Here is a tiny trained network, its code and every weight. The questions are about switching its units off for an input and a class, where a switched-off unit gives its printed mean instead of its output.

import numpy as np


def w(rows, s, z=0):
    codes = np.array(rows[::2]) - 128.0
    scale = np.full(codes.shape[1], s)
    scale[-1] = z or s
    return codes * scale


def f(y):
    return y / 2 * (1 + np.tanh(0.7978845608 * (y + 0.044715 * y**3)))


def log_softmax(a):
    a = a - a.max(-1, keepdims=True)
    return a - np.log(np.exp(a).sum(-1, keepdims=True))


def net(x, mask):
    res = np.array(x, float).reshape(1, 8) / 4 @ E
    y = f(res @ A[0][:, :-1].T + A[0][:, -1])
    res = res + np.where(mask, y, B[0][:, -1]) @ B[0][:, :-1]
    return log_softmax(res[-1] @ U[:, :-1].T + U[:, -1])


A, B = {}, {}
E = w([
[73,147,139,21,204,57,117,220,204],'x0',
[156,119,243,169,67,8,176,138,221],'x1',
[181,255,86,154,139,178,98,231,241],'x2',
[185,214,157,77,156,62,104,10,108],'x3',
[238,135,47,38,89,160,130,160,200],'x4',
[102,225,237,186,126,83,149,198,111],'x5',
[143,97,206,123,201,202,101,124,190],'x6',
[189,137,116,94,86,67,175,218,44],'x7',
],0.0062)
A[0] = w([
[149,126,137,134,121,106,121,142,120,93],'neuron 0',
[133,177,34,217,79,168,127,175,25,125],'neuron 1',
[143,112,52,88,67,123,131,55,212,139],'neuron 2',
[153,255,115,139,112,22,125,52,159,112],'neuron 3',
[121,140,153,125,107,124,134,129,103,134],'neuron 4',
[118,119,134,131,160,136,118,146,127,55],'neuron 5',
[183,221,52,74,130,180,117,155,212,148],'neuron 6',
[114,133,123,144,125,167,122,107,119,85],'neuron 7',
[72,123,73,123,212,153,112,166,189,137],'neuron 8',
[146,109,60,123,97,107,123,71,198,160],'neuron 9',
[145,111,111,151,165,113,113,125,162,19],'neuron 10',
[157,124,166,130,119,138,110,104,127,104],'neuron 11',
[118,127,87,100,127,108,124,123,95,98],'neuron 12',
[127,102,160,127,105,146,138,147,139,40],'neuron 13',
[150,115,75,134,118,124,134,90,153,111],'neuron 14',
[90,143,130,106,111,131,128,161,133,77],'neuron 15',
[140,123,139,128,127,143,143,129,134,121],'neuron 16',
[167,173,79,96,139,156,128,167,182,177],'neuron 17',
[86,128,129,136,122,119,152,162,147,79],'neuron 18',
[136,135,138,105,125,153,110,135,139,52],'neuron 19',
[144,162,126,135,147,97,124,108,114,55],'neuron 20',
[102,143,91,122,155,139,129,142,160,193],'neuron 21',
[160,131,139,130,138,125,132,143,142,158],'neuron 22',
[62,176,79,108,192,182,110,19,42,102],'neuron 23',
[129,123,102,110,154,121,136,127,101,50],'neuron 24',
[131,151,105,132,130,122,129,128,101,65],'neuron 25',
[143,111,59,26,137,89,131,68,39,171],'neuron 26',
[125,99,139,94,118,116,103,139,84,1],'neuron 27',
[45,140,91,157,92,56,136,195,93,146],'neuron 28',
[130,107,147,122,123,169,129,134,109,82],'neuron 29',
],0.017,0.0047)
B[0] = w([
[116,152,108,147,149,143,118,109,107,139],'neuron 0',
[190,89,142,149,122,135,178,216,81,230],'neuron 1',
[176,92,133,145,126,137,93,96,116,198],'neuron 2',
[76,190,175,127,128,127,209,84,117,225],'neuron 3',
[114,157,122,113,132,149,132,129,115,146],'neuron 4',
[137,123,112,118,105,106,128,124,149,133],'neuron 5',
[75,152,181,124,122,126,121,211,117,248],'neuron 6',
[149,119,138,101,140,112,161,104,118,144],'neuron 7',
[80,95,79,113,112,127,77,114,150,197],'neuron 8',
[176,104,140,127,135,136,117,128,95,182],'neuron 9',
[164,155,93,133,125,128,115,142,114,131],'neuron 10',
[103,106,150,110,112,121,162,123,140,145],'neuron 11',
[120,144,120,122,130,135,128,148,96,153],'neuron 12',
[112,121,167,125,118,138,136,132,132,137],'neuron 13',
[165,111,145,128,140,121,110,132,143,157],'neuron 14',
[111,132,132,146,135,152,100,128,148,144],'neuron 15',
[116,130,127,152,121,119,128,116,126,132],'neuron 16',
[112,164,148,137,120,130,87,182,123,211],'neuron 17',
[129,132,133,103,125,129,96,142,129,153],'neuron 18',
[110,133,116,138,123,129,131,130,130,134],'neuron 19',
[131,145,139,144,117,122,137,129,145,144],'neuron 20',
[105,112,138,122,139,121,95,138,123,165],'neuron 21',
[87,88,155,143,124,120,159,109,126,152],'neuron 22',
[165,126,252,141,126,134,72,65,110,228],'neuron 23',
[136,146,113,125,137,117,113,140,101,138],'neuron 24',
[151,138,130,127,124,113,121,162,139,137],'neuron 25',
[54,115,33,117,129,119,117,119,43,228],'neuron 26',
[123,142,103,120,139,129,142,126,104,141],'neuron 27',
[54,157,128,118,125,122,100,151,164,205],'neuron 28',
[132,144,140,138,133,112,127,112,129,138],'neuron 29',
],0.033,0.019)
U = w([
[113,192,237,120,144,124,142,30,135,204],'0',
[68,165,47,114,130,100,245,173,71,35],'1',
[254,221,40,105,173,144,151,132,180,30],'2',
[236,71,203,188,126,163,161,133,62,118],'3',
[42,152,168,112,107,126,114,210,63,253],'4',
[173,226,122,91,231,113,56,115,88,43],'5',
[159,32,133,114,139,148,57,91,44,137],'6',
[99,92,88,78,111,142,78,196,213,6],'7',
],0.0059,0.004)

Each question gives the input, the list of numbers given to net, and the class t.
The units are the neurons (one row each of A and B). Each row of codes is followed by its name. A weight is (code - 128) times the scale printed after its matrix; where a second scale follows, it is the last column's (A, B and U).
mask holds one flag per neuron, in row order. A switched-off neuron (its flag False) gives its mean, the last column of its row in B, instead of its output. The means were averaged over made-up inputs and are rounded, as every weight is.
A unit's drop is (log p(t) with every unit on - log p(t) with that unit switched off) / (log p(t) with every unit on - log p(t) with every unit switched off).
The circuit of an input: a set's keep is (log p(t) with only the set's units on - log p(t) with every unit switched off) / (log p(t) with every unit on - log p(t) with every unit switched off). Starting from the 12 units with the biggest drops (on a tie, the unit counted first), units are removed one at a time, each time the one whose removal leaves the highest keep (on an exact tie, the one counted first), for as long as the keep stays at least 0.8.
units of the circuit, in order: the units of the circuit, biggest drop first
most important unit: the unit with the biggest drop
k most important neurons: the k neurons with the biggest drops, biggest first
drop of u: that unit's drop, to one decimal
input [2,6,-8,3,6,0,-7,-1], class 1: units of the circuit, in order : neuron 26; neuron 23
input [-3,-1,-5,2,0,6,6,4], class 0: units of the circuit, in order : neuron 1; neuron 6
input [-7,-2,-8,7,7,-2,7,-8], class 6: most important unit : neuron 26
input [-5,-6,0,-6,3,-3,8,0], class 3: units of the circuit, in order : neuron 26; neuron 28
input [-7,7,6,5,3,8,-7,5], class 1: units of the circuit, in order : neuron 23; neuron 3
input [-5,2,3,1,6,-5,-5,-1], class 3: 2 most important neurons : neuron 2; neuron 9
input [-5,6,8,-1,-5,8,-4,-8], class 0: 2 most important neurons : neuron 26; neuron 3
input [-2,-8,-4,-6,-8,7,4,-8], class 0: 2 most important neurons : neuron 23; neuron 26
input [0,-8,-3,6,8,-4,1,4], class 6: 4 most important neurons : neuron 2; neuron 23; neuron 26; neuron 3
input [6,7,-8,-1,1,-3,0,3], class 1: 3 most important neurons : neuron 23; neuron 6; neuron 17
input [-8,6,5,-2,-6,-7,2,-4], class 3: 2 most important neurons : neuron 26; neuron 8
input [-1,6,5,6,4,7,5,8], class 0: 2 most important neurons : neuron 3; neuron 26
input [-2,-1,-2,1,-4,-4,-2,-6], class 6: 2 most important neurons : neuron 3; neuron 1
input [-8,-5,5,1,5,-5,-3,2], class 3: units of the circuit, in order : neuron 1
input [7,5,0,-3,-1,-3,1,3], class 7: 2 most important neurons : neuron 3; neuron 6
input [-1,8,0,1,0,-1,4,8], class 0: 3 most important neurons : neuron 26; neuron 1; neuron 6
input [8,2,-7,-5,7,3,0,-8], class 7: drop of neuron 8 : 0.1
input [-7,-3,-6,7,7,5,3,-3], class 0: drop of neuron 26 : 0.0
input [-2,2,4,-3,-1,-5,-8,1], class 3: drop of neuron 26 : 0.1
input [0,8,4,7,5,1,-3,-4], class 0: units of the circuit, in order : neuron 3
